Below is a small trained network, with its code and all its weights. Each question gives an input and a target symbol and asks what happens when units are switched off, that is, made to give their printed mean instead of their output.

import numpy as np


def w(rows, s, z=0):
    codes = np.array(rows[::2]) - 128.0
    scale = np.full(codes.shape[1], s)
    scale[-1] = z or s
    return codes * scale


def norm(h):
    return h / np.sqrt((h * h).mean(-1, keepdims=True) + 1e-5)


def f(y):
    return y / 2 * (1 + np.tanh(0.7978845608 * (y + 0.044715 * y**3)))


def softmax(a):
    e = np.exp(a - a.max(-1, keepdims=True))
    return e / e.sum(-1, keepdims=True)


def log_softmax(a):
    a = a - a.max(-1, keepdims=True)
    return a - np.log(np.exp(a).sum(-1, keepdims=True))


def net(x, mask):
    ids = ['Γαβδεζημξπτψω'.index(c) for c in x.split()]
    T = len(ids)
    res = E[ids] + P[:T]
    u = 0
    for l in range(2):
        r = norm(res)
        for j in range(2):
            rows = slice(3 * j, 3 * j + 3)
            q, k, v = (r @ M[l][rows].T for M in (Q, K, V))
            z = softmax(np.where(np.tri(T) > 0, q @ k.T / 3**0.5, -1e9)) @ v
            o = O[l][rows]
            res = res + np.where(mask[u + j], z, o[:, -1]) @ o[:, :-1]
        u += 2
        y = f(norm(res) @ A[l][:, :-1].T + A[l][:, -1])
        res = res + np.where(mask[u : u + 4], y, B[l][:, -1]) @ B[l][:, :-1]
        u += 4
    return log_softmax(norm(res)[-1] @ U[:, :-1].T + U[:, -1])


Q, K, V, O, A, B = {}, {}, {}, {}, {}, {}
E = w([
[136,98,143,95,119,111,98,168,51,155],'Γ',
[135,111,143,118,82,117,178,140,68,164],'α',
[93,99,82,138,145,160,165,104,120,124],'β',
[136,121,161,65,68,155,134,152,155,85],'δ',
[145,163,136,168,88,129,164,97,77,5],'ε',
[133,115,143,122,116,159,206,137,146,165],'ζ',
[177,140,75,69,93,148,86,98,107,104],'η',
[172,129,116,108,142,97,119,66,131,90],'μ',
[190,139,62,174,126,183,170,114,100,151],'ξ',
[79,72,161,97,112,147,115,145,149,122],'π',
[127,103,144,88,88,133,153,152,95,156],'τ',
[151,109,120,163,157,201,206,187,172,94],'ψ',
[159,135,118,123,136,131,75,91,124,131],'ω',
],0.02)
P = w([
[92,171,44,2,166,38,151,153,124,171],'0',
[176,117,127,32,122,190,143,84,62,179],'1',
[129,122,138,37,134,180,137,85,96,149],'2',
[207,97,90,66,86,148,123,125,95,154],'3',
[182,101,87,97,86,142,127,132,116,151],'4',
[179,87,100,109,71,138,106,122,121,141],'5',
[148,86,95,129,74,133,104,126,136,133],'6',
[156,88,91,143,44,127,107,123,142,119],'7',
[134,80,91,153,52,126,88,126,147,112],'8',
[134,77,75,181,40,103,93,137,165,110],'9',
[120,74,75,201,8,112,76,143,158,95],'10',
[93,61,94,169,86,123,49,132,190,96],'11',
[102,53,60,203,36,94,73,143,179,95],'12',
],0.0072)
Q[0] = w([
[193,145,166,117,161,57,130,148,124,91],'0.h0',
[56,124,189,142,118,136,163,168,155,161],'0.h0',
[171,15,2,168,52,125,122,118,158,107],'0.h0',
[211,139,98,177,140,52,48,20,210,127],'0.h1',
[178,111,184,137,137,170,109,186,166,135],'0.h1',
[218,53,7,116,70,143,103,101,165,118],'0.h1',
],0.007)
K[0] = w([
[175,158,169,36,159,126,127,114,134,173],'0.h0',
[96,73,132,108,160,74,129,144,73,225],'0.h0',
[120,69,162,241,7,205,95,68,149,78],'0.h0',
[126,172,251,116,129,141,138,190,168,17],'0.h1',
[100,197,117,166,40,80,134,59,59,155],'0.h1',
[119,57,199,253,17,179,36,168,196,7],'0.h1',
],0.0052)
V[0] = w([
[162,131,107,109,62,138,216,1,220,172],'0.h0',
[164,162,61,83,188,178,88,71,108,152],'0.h0',
[226,93,219,158,82,176,103,47,188,86],'0.h0',
[143,115,167,137,234,24,127,55,209,181],'0.h1',
[173,149,163,44,84,99,226,105,72,59],'0.h1',
[245,174,172,96,159,106,120,123,105,194],'0.h1',
],0.0054)
O[0] = w([
[172,24,97,48,55,136,153,160,118,178,200],'0.h0',
[102,165,111,148,134,188,157,121,158,212,157],'0.h0',
[18,36,68,78,45,184,175,134,137,113,167],'0.h0',
[147,72,145,158,124,89,187,43,254,133,1],'0.h1',
[97,78,118,123,174,104,166,128,72,85,221],'0.h1',
[67,206,144,125,54,48,198,109,146,118,120],'0.h1',
],0.0076,0.0073)
A[0] = w([
[177,142,30,110,104,175,107,60,70,76,173],'0.n0',
[65,144,112,78,94,31,34,79,128,254,220],'0.n1',
[100,146,165,133,124,136,182,81,95,80,122],'0.n2',
[127,85,23,88,158,168,110,62,112,140,254],'0.n3',
],0.0068,0.0028)
B[0] = w([
[34,151,149,180,170,125,106,94,221,193,251],'0.n0',
[121,114,173,97,75,191,252,108,181,138,155],'0.n1',
[63,153,96,114,238,110,151,119,197,70,129],'0.n2',
[108,178,134,103,172,66,145,106,93,177,254],'0.n3',
],0.011,0.0089)
Q[1] = w([
[111,127,149,66,142,110,187,152,101,113],'1.h0',
[2,10,102,152,114,172,94,177,82,184],'1.h0',
[244,82,215,88,83,138,167,127,79,13],'1.h0',
[73,123,26,185,74,137,69,115,114,188],'1.h1',
[58,68,119,162,71,110,111,208,151,168],'1.h1',
[139,105,179,95,130,136,112,111,112,113],'1.h1',
],0.0091)
K[1] = w([
[152,143,159,132,64,59,145,95,153,132],'1.h0',
[52,87,57,146,113,120,50,134,180,114],'1.h0',
[154,237,151,114,130,29,182,104,105,222],'1.h0',
[21,87,141,175,107,253,53,85,110,112],'1.h1',
[65,82,51,204,49,182,128,123,98,157],'1.h1',
[177,126,77,121,174,109,167,203,177,149],'1.h1',
],0.0078)
V[1] = w([
[145,163,100,44,97,196,65,170,158,103],'1.h0',
[107,73,127,208,209,200,201,216,127,107],'1.h0',
[184,192,1,113,121,144,158,133,116,81],'1.h0',
[104,132,166,25,90,107,70,40,118,97],'1.h1',
[148,92,131,48,225,192,133,188,220,78],'1.h1',
[148,91,113,64,139,77,180,175,138,171],'1.h1',
],0.0097)
O[1] = w([
[113,85,156,115,83,247,171,134,3,127,161],'1.h0',
[128,116,242,112,54,54,138,254,166,114,172],'1.h0',
[63,187,111,99,100,54,192,95,20,110,110],'1.h0',
[116,114,255,124,205,112,147,104,172,100,142],'1.h1',
[96,117,136,232,70,115,142,73,90,201,105],'1.h1',
[249,50,154,112,95,108,107,173,77,149,254],'1.h1',
],0.0086,0.0058)
A[1] = w([
[106,168,155,145,157,153,100,78,175,162,84],'1.n0',
[192,143,137,93,118,137,141,158,100,154,252],'1.n1',
[56,247,101,192,174,84,75,109,146,35,98],'1.n2',
[113,218,98,132,154,121,117,118,152,152,68],'1.n3',
],0.012,0.0025)
B[1] = w([
[174,160,122,130,99,148,83,176,123,99,169],'1.n0',
[94,134,132,149,128,147,87,121,147,91,254],'1.n1',
[115,161,102,190,106,132,108,43,193,7,181],'1.n2',
[124,92,146,166,79,100,158,144,100,67,159],'1.n3',
],0.019,0.0077)
U = w([
[70,162,143,196,124,145,119,78,159,54,254],'Γ',
[164,132,61,97,217,58,78,170,76,105,175],'α',
[138,192,139,172,163,180,11,147,191,219,109],'β',
[112,66,210,140,82,190,228,116,52,69,2],'δ',
[18,141,180,108,122,101,188,192,159,174,150],'ε',
[225,60,117,98,68,109,138,131,99,112,109],'ζ',
[11,140,70,97,227,203,156,80,105,171,196],'η',
[137,78,66,75,172,89,157,74,197,172,201],'μ',
[145,244,56,27,59,186,145,174,123,102,2],'ξ',
[147,86,223,206,109,175,137,103,136,143,103],'π',
[179,123,164,115,161,141,118,151,77,71,109],'τ',
[112,123,37,199,6,114,156,128,71,173,105],'ψ',
[127,124,153,97,46,221,207,86,255,165,34],'ω',
],0.0077,0.0031)

Each question gives the input, a string of symbols that net reads in full, and the target symbol t.
The units are the heads (3 rows each of Q, K, V and O) and the neurons (one row each of A and B). Each row of codes is followed by its name. A weight is (code - 128) times the scale printed after its matrix; where a second scale follows, it is the last column's (O, A, B and U).
mask holds one flag per unit, layer by layer, with each layer's heads first. A switched-off unit (its flag False) gives its mean, the last column of its rows in O or B, instead of its output. The means were averaged over made-up inputs and are rounded, as every weight is.
A unit's drop is (log p(t) with every unit on - log p(t) with that unit switched off) / (log p(t) with every unit on - log p(t) with every unit switched off).
The circuit of an input: a set's keep is (log p(t) with only the set's units on - log p(t) with every unit switched off) / (log p(t) with every unit on - log p(t) with every unit switched off). Starting from all 12 units, units are removed one at a time, each time the one whose removal leaves the highest keep (on an exact tie, the one counted first), for as long as the keep stays at least 0.8.
units of the circuit, in order: the units of the circuit, biggest drop first
unit that matters most: the unit with the biggest drop
top k neurons: the k neurons with the biggest drops, biggest first
k most important neurons of layer l: the k neurons of layer l with the biggest drops, biggest first
which heads matter: for each layer, one digit per head in row order, 1 if its drop is at least 0.15 and else 0, layers parted by /
input ψ ζ η π ω μ μ ψ η, target ε: units of the circuit, in order : 1.h0; 0.n0
input μ ψ δ β η ψ ζ ψ ψ η β π, target ψ: which heads matter : 00 / 01
input ξ ε β η, target Γ: unit that matters most : 0.n3
input π ψ ψ μ η δ ζ, target η: units of the circuit, in order : 1.h0; 0.n0
input β π η ζ δ ξ ψ ζ η, target ε: units of the circuit, in order : 0.n0; 1.h0
input β δ ψ η ξ ψ π ξ, target β: which heads matter : 10 / 00
input δ ω ψ μ, target ε: units of the circuit, in order : 1.h0; 0.n0
input ψ η τ, target ψ: which heads matter : 10 / 01
input ω ξ ω η β, target α: 3 most important neurons of layer 1 : 1.n0; 1.n3; 1.n2
input δ Γ Γ ζ ζ ε α α η δ δ ζ, target δ: which heads matter : 01 / 10
input ζ η δ ψ ξ α ε Γ δ π δ η Γ, target δ: units of the circuit, in order : 0.n0; 0.n1
input δ ψ η η ε ε η ω μ η α ξ, target Γ: top 3 neurons : 1.n2; 0.n3; 0.n0
input η η η ψ, target η: units of the circuit, in order : 1.h0; 1.n3
input ζ η ψ β δ π Γ η ε η μ ε η, target Γ: unit that matters most : 1.h1
input ψ ζ α η η δ δ ζ, target δ: top 2 neurons : 0.n3; 0.n1
input η μ α η ε β, target Γ: units of the circuit, in order : 0.n3; 1.n2; 1.h1; 0.n0
input ζ δ π, target ζ: which heads matter : 11 / 01
input δ δ β β π ε η ω ξ π μ, target β: which heads matter : 00 / 10
input π η η ω δ ω, target η: units of the circuit, in order : 0.n3; 1.h0; 0.n0
input ω ψ β β μ ζ μ μ, target ε: units of the circuit, in order : 0.n3; 1.h0
input ω ψ δ ω δ μ μ ω ψ α ζ β, target ε: unit that matters most : 0.n3
input β ψ τ, target β: which heads matter : 11 / 10
input δ ζ μ, target η: top 2 neurons : 0.n3; 0.n0
input ω μ ω ζ τ ζ ζ δ, target ζ: units of the circuit, in order : 1.h1; 0.n0
input ζ η ξ, target ψ: which heads matter : 11 / 10
input ε ω η δ ω ξ π, target ω: units of the circuit, in order : 0.h1; 0.n1
input ε δ ψ η μ ψ ψ η ψ ψ π, target ψ: top neuron : 0.n0
